Below are the code and all the weights of a small trained network. Each question names an input and a class and asks about switching units off, where a switched-off unit gives its printed mean instead of its output.

import numpy as np


def w(rows, s, z=0):
    codes = np.array(rows[::2]) - 128.0
    scale = np.full(codes.shape[1], s)
    scale[-1] = z or s
    return codes * scale


def f(y):
    return np.maximum(y, 0)


def log_softmax(a):
    a = a - a.max(-1, keepdims=True)
    return a - np.log(np.exp(a).sum(-1, keepdims=True))


def net(x, mask):
    res = np.array(x, float).reshape(1, 5) / 4 @ E
    y = f(res @ A[0][:, :-1].T + A[0][:, -1])
    res = res + np.where(mask, y, B[0][:, -1]) @ B[0][:, :-1]
    return log_softmax(res[-1] @ U[:, :-1].T + U[:, -1])


A, B = {}, {}
E = w([
[72,12,172,3,19,104,92,228,140,123],'x0',
[149,84,127,7,177,211,24,11,83,112],'x1',
[42,129,29,114,113,196,188,121,150,182],'x2',
[152,247,65,29,117,66,131,142,99,81],'x3',
[207,135,183,107,83,214,255,132,10,156],'x4',
],0.0075)
A[0] = w([
[168,173,100,177,159,112,119,104,95,139,63],'neuron 0',
[74,126,90,132,88,218,144,141,132,115,254],'neuron 1',
[112,164,96,109,181,83,79,160,145,100,204],'neuron 2',
[155,154,94,200,164,137,132,60,138,123,50],'neuron 3',
[101,136,122,178,128,86,179,143,207,128,30],'neuron 4',
[135,104,129,120,147,145,184,138,58,132,12],'neuron 5',
[107,146,126,144,143,67,165,169,100,149,42],'neuron 6',
[112,182,83,91,104,71,144,131,54,77,82],'neuron 7',
[110,77,164,74,72,130,129,148,134,155,172],'neuron 8',
[146,59,127,102,141,178,104,75,116,77,118],'neuron 9',
[87,120,71,119,116,144,138,83,120,183,61],'neuron 10',
[129,129,166,140,182,102,177,209,156,166,91],'neuron 11',
[180,159,107,86,110,113,175,151,83,158,188],'neuron 12',
[162,158,92,143,115,117,149,187,141,153,66],'neuron 13',
[150,145,106,178,94,126,182,162,181,142,101],'neuron 14',
[122,160,123,54,205,213,89,98,123,83,104],'neuron 15',
[235,149,230,128,136,54,77,110,104,62,222],'neuron 16',
[157,80,161,164,100,145,151,108,47,175,181],'neuron 17',
[97,100,107,133,170,116,85,136,201,132,134],'neuron 18',
[160,169,137,100,107,211,170,179,123,118,38],'neuron 19',
[99,93,177,67,134,141,99,244,156,162,162],'neuron 20',
[128,109,146,90,84,85,111,157,108,88,76],'neuron 21',
[157,137,182,102,116,139,171,119,79,128,52],'neuron 22',
[164,146,165,189,147,102,111,86,105,113,212],'neuron 23',
[120,160,24,103,144,161,161,147,139,168,177],'neuron 24',
[95,106,147,163,182,118,166,140,145,169,250],'neuron 25',
[131,130,164,178,84,81,148,159,141,121,156],'neuron 26',
],0.011,0.0035)
B[0] = w([
[148,160,96,93,104,145,154,198,146,72,201],'neuron 0',
[131,56,124,180,118,127,137,142,134,105,211],'neuron 1',
[55,109,165,137,150,73,130,115,160,163,219],'neuron 2',
[139,213,72,139,171,124,178,176,133,106,223],'neuron 3',
[116,138,122,120,142,105,108,149,122,142,203],'neuron 4',
[59,163,152,69,123,144,134,127,189,103,171],'neuron 5',
[177,139,103,72,94,173,94,183,101,181,173],'neuron 6',
[128,86,204,192,196,47,106,1,9,98,204],'neuron 7',
[140,191,61,160,137,79,161,117,114,73,213],'neuron 8',
[135,98,87,72,157,125,88,143,51,167,201],'neuron 9',
[118,108,130,154,75,160,97,191,144,105,177],'neuron 10',
[160,81,128,49,130,122,100,124,89,166,188],'neuron 11',
[49,128,180,154,133,66,125,135,148,130,203],'neuron 12',
[127,118,102,98,129,115,122,179,111,173,176],'neuron 13',
[143,152,84,115,84,77,115,166,77,164,205],'neuron 14',
[155,103,68,91,145,144,141,150,110,179,234],'neuron 15',
[80,44,112,143,67,132,114,160,160,107,250],'neuron 16',
[21,146,120,179,200,72,137,103,143,175,208],'neuron 17',
[49,164,194,112,162,80,168,68,164,172,200],'neuron 18',
[78,163,159,87,159,81,143,163,167,171,182],'neuron 19',
[150,169,114,134,177,128,216,174,89,50,224],'neuron 20',
[160,141,55,158,125,115,161,142,159,58,186],'neuron 21',
[85,107,116,121,103,108,146,140,187,176,179],'neuron 22',
[97,109,76,163,101,142,157,145,105,75,210],'neuron 23',
[87,59,128,190,45,167,97,166,125,95,220],'neuron 24',
[112,150,128,169,132,148,93,110,65,152,203],'neuron 25',
[134,67,123,112,176,160,94,181,79,168,201],'neuron 26',
],0.0081,0.012)
U = w([
[160,185,50,104,152,132,193,155,154,70,83],'0',
[147,107,81,4,147,139,77,168,99,189,88],'1',
[72,145,157,78,163,98,147,129,228,176,82],'2',
[115,94,151,177,164,126,123,86,51,117,253],'3',
[112,51,106,147,58,157,108,159,166,88,112],'4',
[152,95,114,136,112,128,151,109,136,132,208],'5',
[210,159,202,87,110,193,98,111,176,123,49],'6',
[226,156,201,99,106,183,107,86,131,123,52],'7',
],0.013,0.0058)

Each question gives the input, the list of numbers given to net, and the class t.
The units are the neurons (one row each of A and B). Each row of codes is followed by its name. A weight is (code - 128) times the scale printed after its matrix; where a second scale follows, it is the last column's (A, B and U).
mask holds one flag per neuron, in row order. A switched-off neuron (its flag False) gives its mean, the last column of its row in B, instead of its output. The means were averaged over made-up inputs and are rounded, as every weight is.
A unit's drop is (log p(t) with every unit on - log p(t) with that unit switched off) / (log p(t) with every unit on - log p(t) with every unit switched off).
The circuit of an input: a set's keep is (log p(t) with only the set's units on - log p(t) with every unit switched off) / (log p(t) with every unit on - log p(t) with every unit switched off). Starting from the 12 units with the biggest drops (on a tie, the unit counted first), units are removed one at a time, each time the one whose removal leaves the highest keep (on an exact tie, the one counted first), for as long as the keep stays at least 0.8.
units of the circuit, in order: the units of the circuit, biggest drop first
most important unit: the unit with the biggest drop
top k neurons: the k neurons with the biggest drops, biggest first
drop when u is switched off: that unit's drop, to one decimal
input [5,-8,5,7,-2], class 1: top 2 neurons	(neuron 6; neuron 13)
input [5,-4,5,2,4], class 0: units of the circuit, in order	(neuron 20)
input [-3,-3,-8,1,-7], class 4: top 2 neurons	(neuron 16; neuron 23)
input [5,-7,7,5,6], class 1: top 3 neurons	(neuron 6; neuron 19; neuron 13)
input [-6,1,5,3,-7], class 2: top 3 neurons	(neuron 2; neuron 18; neuron 20)
input [3,3,5,-6,0], class 3: units of the circuit, in order	(neuron 16; neuron 0)
input [7,1,-2,-5,-7], class 0: top 2 neurons	(neuron 20; neuron 8)
input [-6,6,-7,1,-4], class 4: top 2 neurons	(neuron 16; neuron 23)
input [1,-5,-1,-5,-4], class 1: units of the circuit, in order	(neuron 11; neuron 26; neuron 24)
input [3,-5,6,4,3], class 4: top 3 neurons	(neuron 24; neuron 1; neuron 9)
input [5,3,-4,-7,-6], class 3: units of the circuit, in order	(neuron 20; neuron 9)
input [3,3,5,3,2], class 4: units of the circuit, in order	(neuron 24; neuron 1)
input [0,-4,4,5,-3], class 3: top 2 neurons	(neuron 7; neuron 16)
input [-3,-1,-6,4,-8], class 2: units of the circuit, in order	(neuron 2)
input [-1,7,1,-7,2], class 1: top 2 neurons	(neuron 9; neuron 7)
input [7,7,7,3,4], class 0: top 2 neurons	(neuron 8; neuron 20)
input [-7,5,1,-6,-3], class 0: top 2 neurons	(neuron 3; neuron 7)
input [-4,8,-3,3,8], class 1: top 2 neurons	(neuron 9; neuron 15)
input [0,4,0,-1,2], class 1: top 2 neurons	(neuron 7; neuron 9)
input [1,-6,-1,-4,7], class 2: most important unit	neuron 17
input [-8,-1,0,-2,8], class 0: top 2 neurons	(neuron 3; neuron 0)
input [-2,8,-8,-6,7], class 1: top 2 neurons	(neuron 9; neuron 15)
input [-6,-7,4,1,-7], class 1: drop when neuron 26 is switched off	0.1
input [0,-2,-7,6,0], class 4: drop when neuron 16 is switched off	1.6
input [-1,-1,-7,-2,4], class 4: drop when neuron 16 is switched off	0.4
input [0,-1,-7,0,2], class 4: drop when neuron 16 is switched off	0.2
input [2,-1,6,4,3], class 4: units of the circuit, in order	(neuron 24)
